Below is a small trained network, with its code and all its weights. Each question gives an input and a class and asks what happens when units are switched off, that is, made to give their printed mean instead of their output.

import numpy as np


def w(rows, s, z=0):
    codes = np.array(rows[::2]) - 128.0
    scale = np.full(codes.shape[1], s)
    scale[-1] = z or s
    return codes * scale


def f(y):
    return np.maximum(y, 0)


def log_softmax(a):
    a = a - a.max(-1, keepdims=True)
    return a - np.log(np.exp(a).sum(-1, keepdims=True))


def net(x, mask):
    res = np.array(x, float).reshape(1, 4) / 4 @ E
    y = f(res @ A[0][:, :-1].T + A[0][:, -1])
    res = res + np.where(mask, y, B[0][:, -1]) @ B[0][:, :-1]
    return log_softmax(res[-1] @ U[:, :-1].T + U[:, -1])


A, B = {}, {}
E = w([
[33,122,109],'x0',
[130,129,129],'x1',
[83,106,253],'x2',
[113,240,157],'x3',
],0.0055)
A[0] = w([
[65,163,138,56],'N1',
[125,112,136,255],'N2',
[195,179,156,124],'N3',
[114,120,49,89],'N4',
[154,135,48,35],'N5',
[117,170,103,80],'N6',
[207,148,161,57],'N7',
[42,84,107,82],'N8',
[93,122,135,120],'N9',
[216,147,107,120],'N10',
[129,117,125,113],'N11',
[18,149,54,57],'N12',
[140,79,123,67],'N13',
[55,87,101,93],'N14',
[137,94,215,57],'N15',
[118,130,84,116],'N16',
[139,73,101,76],'N17',
[100,85,177,107],'N18',
[128,206,127,57],'N19',
[92,109,58,66],'N20',
[171,166,151,54],'N21',
[124,200,137,47],'N22',
[130,116,127,103],'N23',
[42,103,47,122],'N24',
[173,160,6,38],'N25',
[80,63,192,108],'N26',
[123,63,122,52],'N27',
[151,26,173,101],'N28',
[149,61,70,112],'N29',
[84,59,105,138],'N30',
[113,111,209,24],'N31',
[101,127,216,42],'N32',
[249,65,173,102],'N33',
[123,60,122,50],'N34',
[120,58,187,123],'N35',
[138,64,111,51],'N36',
[111,189,170,94],'N37',
[54,138,120,71],'N38',
[117,165,145,94],'N39',
[115,4,177,98],'N40',
],0.011,0.0046)
B[0] = w([
[107,128,172,152],'N1',
[114,118,3,255],'N2',
[84,94,145,182],'N3',
[177,132,134,174],'N4',
[193,127,152,165],'N5',
[135,143,156,143],'N6',
[101,101,207,157],'N7',
[96,94,182,169],'N8',
[108,117,143,150],'N9',
[73,113,168,192],'N10',
[127,132,131,132],'N11',
[104,106,202,178],'N12',
[121,155,160,146],'N13',
[105,96,163,166],'N14',
[190,124,150,180],'N15',
[159,129,126,157],'N16',
[124,156,153,160],'N17',
[167,123,117,182],'N18',
[114,190,181,155],'N19',
[142,131,135,159],'N20',
[112,137,187,142],'N21',
[111,183,175,150],'N22',
[125,135,123,130],'N23',
[92,94,164,197],'N24',
[230,142,172,205],'N25',
[187,121,116,209],'N26',
[123,156,161,151],'N27',
[97,174,152,206],'N28',
[101,171,126,200],'N29',
[125,165,113,192],'N30',
[194,139,176,165],'N31',
[198,128,156,180],'N32',
[74,72,180,218],'N33',
[123,157,163,152],'N34',
[179,103,112,204],'N35',
[120,167,162,154],'N36',
[107,177,152,178],'N37',
[101,106,177,153],'N38',
[121,153,140,148],'N39',
[93,178,156,222],'N40',
],0.032,0.0047)
U = w([
[255,120,172,86],'0',
[145,143,157,255],'1',
[122,242,167,72],'2',
[124,49,200,51],'3',
[149,110,36,125],'4',
],0.0097,0.013)

Each question gives the input, the list of numbers given to net, and the class t.
The units are the neurons (one row each of A and B). Each row of codes is followed by its name. A weight is (code - 128) times the scale printed after its matrix; where a second scale follows, it is the last column's (A, B and U).
mask holds one flag per neuron, in row order. A switched-off neuron (its flag False) gives its mean, the last column of its row in B, instead of its output. The means were averaged over made-up inputs and are rounded, as every weight is.
A unit's drop is (log p(t) with every unit on - log p(t) with that unit switched off) / (log p(t) with every unit on - log p(t) with every unit switched off).
The circuit of an input: a set's keep is (log p(t) with only the set's units on - log p(t) with every unit switched off) / (log p(t) with every unit on - log p(t) with every unit switched off). Starting from the 12 units with the biggest drops (on a tie, the unit counted first), units are removed one at a time, each time the one whose removal leaves the highest keep (on an exact tie, the one counted first), for as long as the keep stays at least 0.8.
circuit, biggest first: the units of the circuit, biggest drop first
most important unit: the unit with the biggest drop
top k neurons: the k neurons with the biggest drops, biggest first
drop when u is switched off: that unit's drop, to one decimal
input [6,3,4,1], class 3: circuit, biggest first -> N8; N38
input [-5,-1,1,-6], class 2: circuit, biggest first -> N28; N40
input [7,3,2,-2], class 3: circuit, biggest first -> N8; N24
input [8,1,0,6], class 3: most important unit -> N12
input [4,0,-6,-5], class 0: top 3 neurons -> N25; N4; N5
input [7,0,-6,-8], class 2: circuit, biggest first -> N29; N30
input [-8,-6,-7,5], class 3: circuit, biggest first -> N10; N3
input [-4,3,0,-6], class 2: circuit, biggest first -> N28; N40; N29
input [-6,1,1,4], class 3: top 2 neurons -> N3; N7
input [8,-4,-4,4], class 3: circuit, biggest first -> N12; N24
input [7,4,-6,-7], class 2: top 3 neurons -> N29; N30; N33
input [2,0,5,-2], class 0: top 2 neurons -> N26; N35
input [6,-4,-2,2], class 3: top 2 neurons -> N12; N24
input [-8,3,7,0], class 3: circuit, biggest first -> N33
input [4,-3,4,-6], class 2: top 3 neurons -> N40; N28; N30
input [5,1,-1,1], class 3: drop when N1 is switched off -> 0.0
input [8,2,2,5], class 3: drop when N12 is switched off -> 0.2
input [-1,5,-7,-1], class 0: drop when N25 is switched off -> 0.5
